Here is a tiny trained network, its code and every weight. The questions are about switching its units off for an input and a class, where a switched-off unit gives its printed mean instead of its output.

import numpy as np


def w(rows, s, z=0):
    codes = np.array(rows[::2]) - 128.0
    scale = np.full(codes.shape[1], s)
    scale[-1] = z or s
    return codes * scale


def norm(h):
    return h / np.sqrt((h * h).mean(-1, keepdims=True) + 1e-5)


def f(y):
    return y / 2 * (1 + np.tanh(0.7978845608 * (y + 0.044715 * y**3)))


def log_softmax(a):
    a = a - a.max(-1, keepdims=True)
    return a - np.log(np.exp(a).sum(-1, keepdims=True))


def net(x, mask):
    res = np.array(x, float).reshape(1, 5) / 4 @ E
    u = 0
    for l in range(3):
        y = f(norm(res) @ A[l][:, :-1].T + A[l][:, -1])
        res = res + np.where(mask[u : u + 6], y, B[l][:, -1]) @ B[l][:, :-1]
        u += 6
    return log_softmax(norm(res)[-1] @ U[:, :-1].T + U[:, -1])


A, B = {}, {}
E = w([
[130,132,124,136],'x0',
[209,92,108,146],'x1',
[106,107,4,58],'x2',
[177,135,205,2],'x3',
[95,35,139,120],'x4',
],0.0046)
A[0] = w([
[183,135,167,85,80],'L0N0',
[94,149,71,74,5],'L0N1',
[64,175,204,95,221],'L0N2',
[220,175,115,145,36],'L0N3',
[76,254,131,100,51],'L0N4',
[39,75,171,110,35],'L0N5',
],0.012,0.0021)
B[0] = w([
[75,172,139,99,207],'L0N0',
[152,186,64,143,180],'L0N1',
[218,176,97,120,253],'L0N2',
[103,47,160,129,176],'L0N3',
[105,8,135,123,207],'L0N4',
[108,36,143,116,193],'L0N5',
],0.018,0.0043)
A[1] = w([
[92,151,125,158,59],'L1N0',
[51,147,193,127,4],'L1N1',
[63,130,123,246,96],'L1N2',
[49,150,188,128,31],'L1N3',
[177,47,126,153,147],'L1N4',
[240,152,200,214,90],'L1N5',
],0.012,0.0023)
B[1] = w([
[108,147,98,62,116],'L1N0',
[226,104,53,123,134],'L1N1',
[182,210,188,2,209],'L1N2',
[219,104,51,114,134],'L1N3',
[148,27,66,128,255],'L1N4',
[111,155,50,213,211],'L1N5',
],0.015,0.0056)
A[2] = w([
[36,199,26,187,96],'L2N0',
[1,159,106,138,136],'L2N1',
[91,159,27,170,63],'L2N2',
[82,172,182,154,2],'L2N3',
[18,149,183,120,98],'L2N4',
[38,148,219,148,41],'L2N5',
],0.0099,0.00046)
B[2] = w([
[113,175,108,230,244],'L2N0',
[126,100,83,179,122],'L2N1',
[104,147,69,165,253],'L2N2',
[86,114,110,51,94],'L2N3',
[156,68,61,90,100],'L2N4',
[250,116,84,166,92],'L2N5',
],0.012,0.0026)
U = w([
[194,94,55,120,157],'0',
[120,146,108,122,221],'1',
[96,236,70,238,129],'2',
[149,255,194,17,109],'3',
[69,8,168,120,98],'4',
[28,159,218,182,2],'5',
],0.007,0.0067)

Each question gives the input, the list of numbers given to net, and the class t.
The units are the neurons (one row each of A and B). Each row of codes is followed by its name. A weight is (code - 128) times the scale printed after its matrix; where a second scale follows, it is the last column's (A, B and U).
mask holds one flag per neuron, layer by layer. A switched-off neuron (its flag False) gives its mean, the last column of its row in B, instead of its output. The means were averaged over made-up inputs and are rounded, as every weight is.
A unit's drop is (log p(t) with every unit on - log p(t) with that unit switched off) / (log p(t) with every unit on - log p(t) with every unit switched off).
unit that matters most: the unit with the biggest drop
top k neurons: the k neurons with the biggest drops, biggest first
top k neurons in layer l: the k neurons of layer l with the biggest drops, biggest first
drop when u is switched off: that unit's drop, to one decimal
input [1,5,7,5,0], class 2: top 2 neurons in layer 0 -> L0N1, L0N2
input [7,-8,-4,8,-8], class 0: top 3 neurons -> L0N4, L0N2, L1N2
input [5,3,-2,8,-1], class 3: top 3 neurons -> L0N0, L1N4, L0N2
input [1,-5,-8,7,-5], class 2: top 2 neurons in layer 0 -> L0N2, L0N5
input [4,5,7,2,-6], class 2: top 3 neurons in layer 0 -> L0N1, L0N5, L0N4
input [1,2,1,-6,-2], class 3: top 2 neurons -> L1N2, L0N2
input [-7,0,-8,3,-1], class 2: unit that matters most -> L1N5
input [1,2,-1,-7,-8], class 4: top 4 neurons in layer 0 -> L0N3, L0N0, L0N2, L0N1
input [-4,4,1,-2,-5], class 4: top 2 neurons in layer 0 -> L0N3, L0N2
input [-3,0,-5,-6,-1], class 3: top 2 neurons -> L1N2, L0N2
input [0,1,2,7,-4], class 3: top 2 neurons -> L0N0, L1N4
input [-6,-4,4,7,-2], class 3: top 2 neurons in layer 0 -> L0N2, L0N0
input [-1,-3,1,-4,-5], class 4: top 2 neurons in layer 0 -> L0N4, L0N2
input [1,3,5,-3,2], class 2: unit that matters most -> L0N4
input [5,6,-4,-8,3], class 3: top 2 neurons -> L1N2, L0N2
input [1,-3,-1,8,8], class 3: top 3 neurons -> L0N4, L0N0, L0N2
input [1,-3,-5,2,-7], class 4: top 3 neurons in layer 0 -> L0N4, L0N3, L0N1
input [4,-4,-2,-7,-6], class 3: top 2 neurons -> L1N2, L0N5
input [-6,6,0,3,-7], class 4: top 2 neurons in layer 1 -> L1N2, L1N5
input [-3,2,2,8,-4], class 3: unit that matters most -> L1N4
input [-3,-1,6,-6,-1], class 2: top 2 neurons in layer 0 -> L0N1, L0N3
input [-1,5,-3,-7,0], class 3: top 2 neurons in layer 0 -> L0N2, L0N4
input [2,6,0,0,-8], class 4: drop when L0N3 is switched off -> 0.7
input [0,0,-2,-7,-2], class 3: drop when L0N2 is switched off -> 0.7
input [6,1,-8,0,3], class 2: drop when L1N5 is switched off -> 0.1
input [-3,-1,8,-2,6], class 2: drop when L0N3 is switched off -> 0.1
input [5,-4,-1,0,-7], class 4: top neuron -> L0N4
